Here is a tiny trained network, its code and every weight. The questions are about switching its units off for an input and a class, where a switched-off unit gives its printed mean instead of its output.

import numpy as np


def w(rows, s, z=0):
    codes = np.array(rows[::2]) - 128.0
    scale = np.full(codes.shape[1], s)
    scale[-1] = z or s
    return codes * scale


def f(y):
    return np.maximum(y, 0)


def log_softmax(a):
    a = a - a.max(-1, keepdims=True)
    return a - np.log(np.exp(a).sum(-1, keepdims=True))


def net(x, mask):
    res = np.array(x, float).reshape(1, 6) / 4 @ E
    y = f(res @ A[0][:, :-1].T + A[0][:, -1])
    res = res + np.where(mask, y, B[0][:, -1]) @ B[0][:, :-1]
    return log_softmax(res[-1] @ U[:, :-1].T + U[:, -1])


A, B = {}, {}
E = w([
[189,90,57,215,205,63,103,190,139,60,125,198],'x0',
[132,20,130,174,123,139,125,127,118,235,135,223],'x1',
[70,205,140,117,197,110,176,49,166,177,32,132],'x2',
[91,125,59,189,114,218,98,2,128,173,239,134],'x3',
[46,179,143,137,64,159,123,220,117,141,100,133],'x4',
[111,84,113,89,150,146,83,148,171,164,93,125],'x5',
],0.009)
A[0] = w([
[181,186,160,159,133,56,194,118,109,96,65,157,254],'neuron 0',
[102,124,125,135,135,158,79,120,136,129,142,90,90],'neuron 1',
[116,134,116,157,90,113,141,195,82,178,90,182,167],'neuron 2',
[165,126,61,193,149,119,72,169,131,136,147,174,106],'neuron 3',
[170,114,125,93,196,67,143,61,127,166,81,124,211],'neuron 4',
[212,2,143,92,75,148,112,138,139,160,203,89,163],'neuron 5',
[76,106,161,91,89,150,141,129,112,222,59,96,127],'neuron 6',
[169,45,86,140,148,119,95,194,91,123,210,142,182],'neuron 7',
[182,108,146,115,215,30,146,69,123,161,75,172,136],'neuron 8',
[54,197,124,115,137,172,139,32,160,152,164,114,128],'neuron 9',
[54,144,133,140,121,184,107,58,157,167,134,133,204],'neuron 10',
],0.0087,0.0032)
B[0] = w([
[157,168,120,109,218,24,189,174,89,122,63,103,228],'neuron 0',
[156,150,119,107,112,115,112,139,131,101,146,74,158],'neuron 1',
[69,153,214,186,111,131,161,140,141,132,104,146,199],'neuron 2',
[122,106,117,254,157,127,156,176,147,106,192,158,208],'neuron 3',
[172,122,109,125,151,111,116,35,205,148,92,96,203],'neuron 4',
[173,99,140,73,8,187,78,120,55,99,46,125,225],'neuron 5',
[36,178,127,96,124,167,94,199,151,206,104,196,217],'neuron 6',
[150,55,111,189,103,110,25,110,141,62,154,173,233],'neuron 7',
[183,80,128,136,221,135,181,89,204,211,54,136,214],'neuron 8',
[123,144,66,105,149,196,118,40,48,152,159,42,249],'neuron 9',
[86,80,174,173,117,210,212,66,102,145,202,98,234],'neuron 10',
],0.0096,0.012)
U = w([
[119,209,74,53,84,137,39,172,180,102,182,48,158],'0',
[112,138,98,100,131,199,162,63,71,148,188,25,119],'1',
[46,149,212,91,96,181,147,194,178,226,94,172,7],'2',
[220,98,108,105,206,76,171,86,227,206,40,103,206],'3',
[153,73,122,200,150,86,107,186,162,113,155,181,225],'4',
[154,204,153,77,140,25,183,213,56,107,116,69,11],'5',
[241,3,166,117,55,128,65,154,82,104,82,167,135],'6',
],0.0067,0.0011)

Each question gives the input, the list of numbers given to net, and the class t.
The units are the neurons (one row each of A and B). Each row of codes is followed by its name. A weight is (code - 128) times the scale printed after its matrix; where a second scale follows, it is the last column's (A, B and U).
mask holds one flag per neuron, in row order. A switched-off neuron (its flag False) gives its mean, the last column of its row in B, instead of its output. The means were averaged over made-up inputs and are rounded, as every weight is.
A unit's drop is (log p(t) with every unit on - log p(t) with that unit switched off) / (log p(t) with every unit on - log p(t) with every unit switched off).
The circuit of an input: a set's keep is (log p(t) with only the set's units on - log p(t) with every unit switched off) / (log p(t) with every unit on - log p(t) with every unit switched off). Starting from all 11 units, units are removed one at a time, each time the one whose removal leaves the highest keep (on an exact tie, the one counted first), for as long as the keep stays at least 0.8.
circuit, biggest first: the units of the circuit, biggest drop first
most important unit: the unit with the biggest drop
k most important neurons: the k neurons with the biggest drops, biggest first
drop when u is switched off: that unit's drop, to one decimal
input [3,1,1,2,5,-3], class 4: 2 most important neurons => neuron 9; neuron 6
input [3,1,-2,5,-8,-3], class 6: most important unit => neuron 5
input [6,-7,-2,8,-7,-6], class 4: 2 most important neurons => neuron 3; neuron 7
input [1,-4,-2,2,3,-4], class 0: circuit, biggest first => neuron 10; neuron 8
input [4,-5,-1,5,3,8], class 0: 2 most important neurons => neuron 8; neuron 1
input [-3,4,-3,-3,3,-5], class 2: 3 most important neurons => neuron 2; neuron 7; neuron 6
input [-2,7,-2,4,1,-8], class 6: 2 most important neurons => neuron 5; neuron 7
input [4,4,-1,8,7,8], class 4: 3 most important neurons => neuron 3; neuron 7; neuron 9
input [-1,6,8,2,1,-1], class 1: 2 most important neurons => neuron 10; neuron 9
input [8,-8,-1,8,-2,8], class 4: drop when neuron 3 is switched off => 0.3
input [1,8,5,2,2,-2], class 2: drop when neuron 6 is switched off => 0.2
input [-4,8,-1,1,0,-3], class 2: drop when neuron 9 is switched off => 0.1
